Below is a small trained network, with its code and all its weights. Each question gives an input and a target symbol and asks what happens when units are switched off, that is, made to give their printed mean instead of their output.

import numpy as np


def w(rows, s, z=0):
    codes = np.array(rows[::2]) - 128.0
    scale = np.full(codes.shape[1], s)
    scale[-1] = z or s
    return codes * scale


def f(y):
    return y / 2 * (1 + np.tanh(0.7978845608 * (y + 0.044715 * y**3)))


def softmax(a):
    e = np.exp(a - a.max(-1, keepdims=True))
    return e / e.sum(-1, keepdims=True)


def log_softmax(a):
    a = a - a.max(-1, keepdims=True)
    return a - np.log(np.exp(a).sum(-1, keepdims=True))


def net(x, mask):
    ids = ['ΨΩαδζηθμξστφ'.index(c) for c in x.split()]
    T = len(ids)
    res = E[ids] + P[:T]
    q, k, v = (res @ M[0].T for M in (Q, K, V))
    z = softmax(np.where(np.tri(T) > 0, q @ k.T / 2**0.5, -1e9)) @ v
    res = res + np.where(mask[0], z, O[0][:, -1]) @ O[0][:, :-1]
    y = f(res @ A[0][:, :-1].T + A[0][:, -1])
    res = res + np.where(mask[1:13], y, B[0][:, -1]) @ B[0][:, :-1]
    return log_softmax(res[-1] @ U[:, :-1].T + U[:, -1])


Q, K, V, O, A, B = {}, {}, {}, {}, {}, {}
E = w([
[68,41,165,127,69],'Ψ',
[108,147,58,145,155],'Ω',
[115,109,16,129,136],'α',
[167,253,49,83,214],'δ',
[151,135,114,183,88],'ζ',
[172,201,15,46,187],'η',
[130,101,14,133,112],'θ',
[51,183,255,196,194],'μ',
[145,192,135,130,152],'ξ',
[172,202,62,81,147],'σ',
[97,143,127,103,158],'τ',
[53,146,161,141,211],'φ',
],0.011)
P = w([
[118,207,135,158,45],'0',
[163,46,176,113,126],'1',
[232,118,134,249,156],'2',
[52,182,131,111,101],'3',
[134,63,109,83,133],'4',
[229,130,139,244,168],'5',
[51,181,99,116,121],'6',
[122,76,55,54,136],'7',
[246,130,112,249,151],'8',
[69,181,48,93,112],'9',
],0.015)
Q[0] = w([
[119,208,145,169,63],'head 0',
[69,81,182,2,114],'head 0',
],0.0076)
K[0] = w([
[196,135,91,111,117],'head 0',
[107,66,110,112,249],'head 0',
],0.014)
V[0] = w([
[110,86,75,85,116],'head 0',
[106,146,123,146,247],'head 0',
],0.013)
O[0] = w([
[203,79,247,81,132,4],'head 0',
[79,123,161,211,234,45],'head 0',
],0.014,0.0021)
A[0] = w([
[88,11,129,48,114,51],'neuron 0',
[61,185,126,84,65,82],'neuron 1',
[113,155,34,158,102,151],'neuron 2',
[219,75,134,123,163,83],'neuron 3',
[121,242,108,120,135,204],'neuron 4',
[72,98,162,125,156,253],'neuron 5',
[196,80,99,213,204,86],'neuron 6',
[111,210,119,127,63,132],'neuron 7',
[118,111,53,113,174,216],'neuron 8',
[205,93,108,134,196,79],'neuron 9',
[81,157,101,94,95,52],'neuron 10',
[143,123,169,26,149,161],'neuron 11',
],0.011,0.0052)
B[0] = w([
[71,95,2,140,162,150],'neuron 0',
[126,86,166,207,204,169],'neuron 1',
[54,156,173,93,125,249],'neuron 2',
[234,31,211,171,96,157],'neuron 3',
[100,35,101,149,55,234],'neuron 4',
[87,150,146,78,74,165],'neuron 5',
[114,145,98,180,241,172],'neuron 6',
[101,127,181,83,130,193],'neuron 7',
[178,165,170,87,146,218],'neuron 8',
[182,54,125,188,124,153],'neuron 9',
[141,43,146,175,203,154],'neuron 10',
[115,178,101,5,132,153],'neuron 11',
],0.0088,0.014)
U = w([
[148,222,211,77,61,84],'Ψ',
[124,103,49,203,100,100],'Ω',
[188,130,238,134,173,100],'α',
[124,125,150,154,255,82],'δ',
[42,158,209,65,65,125],'ζ',
[150,42,144,227,184,36],'η',
[181,171,239,139,101,117],'θ',
[58,245,155,94,166,180],'μ',
[76,204,45,80,93,147],'ξ',
[132,200,71,184,42,173],'σ',
[151,224,98,137,130,255],'τ',
[116,131,88,186,173,89],'φ',
],0.0085,0.008)

Each question gives the input, a string of symbols that net reads in full, and the target symbol t.
The units are the heads (2 rows each of Q, K, V and O) and the neurons (one row each of A and B). Each row of codes is followed by its name. A weight is (code - 128) times the scale printed after its matrix; where a second scale follows, it is the last column's (O, A, B and U).
mask holds one flag per unit, heads first, then neurons. A switched-off unit (its flag False) gives its mean, the last column of its rows in O or B, instead of its output. The means were averaged over made-up inputs and are rounded, as every weight is.
A unit's drop is (log p(t) with every unit on - log p(t) with that unit switched off) / (log p(t) with every unit on - log p(t) with every unit switched off).
The circuit of an input: a set's keep is (log p(t) with only the set's units on - log p(t) with every unit switched off) / (log p(t) with every unit on - log p(t) with every unit switched off). Starting from the 12 units with the biggest drops (on a tie, the unit counted first), units are removed one at a time, each time the one whose removal leaves the highest keep (on an exact tie, the one counted first), for as long as the keep stays at least 0.8.
circuit, biggest first: the units of the circuit, biggest drop first
most important unit: the unit with the biggest drop
top k neurons: the k neurons with the biggest drops, biggest first
input α ξ σ Ψ α, target ξ: top 2 neurons => (neuron 0; neuron 11)
input θ τ μ Ψ μ τ θ η δ, target θ: circuit, biggest first => (head 0; neuron 3)
input ζ σ ξ ξ σ θ, target ζ: circuit, biggest first => (head 0; neuron 2; neuron 7)
input ξ η η σ η Ω, target ξ: circuit, biggest first => (head 0; neuron 2)
input θ μ Ω, target θ: circuit, biggest first => (head 0; neuron 3)
input η θ ζ α α φ δ, target ζ: circuit, biggest first => (neuron 4; neuron 7)
input σ μ η η η δ α φ, target δ: top 3 neurons => (neuron 2; neuron 6; neuron 9)
input δ η φ Ψ η α, target δ: circuit, biggest first => (neuron 6)
input θ ξ θ τ δ σ μ μ, target μ: circuit, biggest first => (neuron 5; head 0; neuron 4)
input ξ Ψ θ η ξ σ τ Ψ, target ξ: circuit, biggest first => (neuron 0; neuron 11; head 0)
input θ φ θ Ω ζ ζ η, target ζ: top 3 neurons => (neuron 4; neuron 6; neuron 0)
input θ α ξ η φ τ η δ α Ω, target ζ: circuit, biggest first => (neuron 6; neuron 2)
input ζ η α ζ σ ξ, target ζ: circuit, biggest first => (head 0; neuron 7; neuron 2)
input η Ω σ φ θ, target δ: circuit, biggest first => (head 0; neuron 4)
input ξ ζ τ φ τ α σ, target ζ: most important unit => neuron 4
input η μ η δ α μ ζ θ, target μ: circuit, biggest first => (head 0; neuron 2; neuron 8)
input α τ ζ η η η φ Ω η, target α: circuit, biggest first => (head 0; neuron 3)
input ζ Ψ δ μ Ψ Ψ Ψ τ σ, target ζ: top 2 neurons => (neuron 2; neuron 7)
input φ Ψ σ σ η Ω ζ τ, target ξ: top 2 neurons => (neuron 0; neuron 11)
input τ ξ Ψ α μ τ τ α, target μ: top neuron => (neuron 4)
input η τ ξ θ σ μ μ η, target μ: top 4 neurons => (neuron 2; neuron 8; neuron 1; neuron 3)
input ξ θ δ Ω σ θ η θ ζ α, target ζ: top 3 neurons => (neuron 6; neuron 2; neuron 0)
input τ Ψ Ψ ξ μ τ θ μ σ η, target ζ: top 3 neurons => (neuron 4; neuron 6; neuron 2)
input τ η ξ μ ζ Ω θ ζ, target μ: top 2 neurons => (neuron 4; neuron 3)
input ξ μ τ ξ θ ζ δ η δ, target ξ: top 2 neurons => (neuron 4; neuron 2)
